Here is a tiny trained network, its code and every weight. The questions are about switching its units off for an input and a class, where a switched-off unit gives its printed mean instead of its output.

import numpy as np


def w(rows, s, z=0):
    codes = np.array(rows[::2]) - 128.0
    scale = np.full(codes.shape[1], s)
    scale[-1] = z or s
    return codes * scale


def f(y):
    return y / 2 * (1 + np.tanh(0.7978845608 * (y + 0.044715 * y**3)))


def log_softmax(a):
    a = a - a.max(-1, keepdims=True)
    return a - np.log(np.exp(a).sum(-1, keepdims=True))


def net(x, mask):
    res = np.array(x, float).reshape(1, 7) / 4 @ E
    y = f(res @ A[0][:, :-1].T + A[0][:, -1])
    res = res + np.where(mask, y, B[0][:, -1]) @ B[0][:, :-1]
    return log_softmax(res[-1] @ U[:, :-1].T + U[:, -1])


A, B = {}, {}
E = w([
[98,135,113,157,105,178],'x0',
[115,118,139,129,128,139],'x1',
[139,169,76,149,105,149],'x2',
[5,200,124,98,43,55],'x3',
[72,37,11,163,151,67],'x4',
[85,226,153,200,242,127],'x5',
[122,131,125,139,121,138],'x6',
],0.011)
A[0] = w([
[91,55,67,134,86,77,128],'N1',
[141,137,131,173,235,182,129],'N2',
[110,103,113,121,186,138,90],'N3',
[167,132,87,124,119,148,115],'N4',
[106,138,132,151,149,103,77],'N5',
[208,146,177,155,143,164,228],'N6',
[168,124,129,191,247,161,125],'N7',
[209,64,117,149,140,160,149],'N8',
[180,198,212,129,115,161,251],'N9',
[107,123,156,112,8,73,156],'N10',
[59,31,8,172,178,65,183],'N11',
[129,139,139,111,120,128,102],'N12',
[109,61,85,88,112,153,119],'N13',
[149,87,131,135,85,163,185],'N14',
[55,208,141,143,161,81,67],'N15',
[216,57,115,113,76,166,254],'N16',
[135,142,140,84,89,195,157],'N17',
[74,124,117,153,107,52,159],'N18',
[101,92,85,127,157,145,163],'N19',
[106,100,102,75,29,97,117],'N20',
[218,54,121,142,99,169,192],'N21',
[176,83,116,119,115,162,166],'N22',
[60,199,148,161,166,81,42],'N23',
[126,123,170,79,126,144,134],'N24',
[143,95,123,150,154,146,121],'N25',
[133,113,185,140,147,189,130],'N26',
[153,120,97,157,143,174,161],'N27',
[172,145,113,145,164,125,158],'N28',
],0.014,0.0058)
B[0] = w([
[110,92,56,79,169,159,208],'N1',
[203,113,100,108,180,184,195],'N2',
[156,138,117,149,138,118,146],'N3',
[108,109,137,132,139,130,146],'N4',
[127,125,132,161,131,113,141],'N5',
[108,126,154,86,176,182,200],'N6',
[255,106,97,125,147,177,207],'N7',
[89,136,154,174,152,78,203],'N8',
[93,126,186,23,138,176,210],'N9',
[155,180,64,94,27,141,204],'N10',
[168,70,24,188,211,97,251],'N11',
[121,135,130,149,106,131,131],'N12',
[102,112,100,110,181,131,178],'N13',
[103,137,136,119,120,119,170],'N14',
[22,127,185,158,160,94,186],'N15',
[13,143,187,131,123,88,225],'N16',
[124,137,146,112,93,103,165],'N17',
[86,110,109,74,146,131,187],'N18',
[151,129,120,126,149,97,162],'N19',
[158,123,44,74,107,164,205],'N20',
[32,120,175,145,175,84,214],'N21',
[62,118,132,141,161,113,179],'N22',
[42,97,190,161,186,74,181],'N23',
[112,149,117,113,77,123,151],'N24',
[143,116,117,154,141,108,155],'N25',
[112,118,131,109,159,154,166],'N26',
[155,107,147,128,159,115,162],'N27',
[146,102,133,142,148,165,158],'N28',
],0.024)
U = w([
[68,160,225,94,174,128,252],'0',
[165,91,97,22,205,212,173],'1',
[100,98,122,204,198,39,137],'2',
[254,99,127,210,200,138,28],'3',
[138,206,139,40,63,168,31],'4',
],0.0091,0.0025)

Each question gives the input, the list of numbers given to net, and the class t.
The units are the neurons (one row each of A and B). Each row of codes is followed by its name. A weight is (code - 128) times the scale printed after its matrix; where a second scale follows, it is the last column's (A, B and U).
mask holds one flag per neuron, in row order. A switched-off neuron (its flag False) gives its mean, the last column of its row in B, instead of its output. The means were averaged over made-up inputs and are rounded, as every weight is.
A unit's drop is (log p(t) with every unit on - log p(t) with that unit switched off) / (log p(t) with every unit on - log p(t) with every unit switched off).
most important unit: the unit with the biggest drop
k most important neurons: the k neurons with the biggest drops, biggest first
drop of u: that unit's drop, to one decimal
input [2,-5,2,-1,-6,0,4], class 0: 4 most important neurons -> (N11; N20; N7; N1)
input [-4,5,-3,7,-4,0,7], class 4: most important unit -> N10
input [4,6,2,0,8,-7,-3], class 2: 2 most important neurons -> (N11; N16)
input [0,5,-4,0,6,2,-1], class 3: 3 most important neurons -> (N16; N11; N21)
input [-6,-8,4,0,8,-6,-2], class 2: 4 most important neurons -> (N11; N9; N16; N7)
input [2,8,4,1,-3,0,-8], class 4: 2 most important neurons -> (N11; N21)
input [-6,5,-1,0,-4,-8,-4], class 0: 2 most important neurons -> (N16; N21)
input [3,-6,2,8,0,-7,-3], class 4: 2 most important neurons -> (N10; N11)
input [-5,1,-6,1,-6,-8,4], class 4: 2 most important neurons -> (N10; N20)
input [-1,-7,7,7,-6,1,3], class 0: 2 most important neurons -> (N15; N23)
input [7,-7,-3,-1,6,1,7], class 3: drop of N16 -> 0.1
input [0,3,5,5,0,4,1], class 0: drop of N11 -> 1.8
input [4,-4,-6,-3,1,-5,8], class 2: drop of N9 -> 0.5
input [6,-5,5,0,5,1,6], class 3: drop of N11 -> 0.2
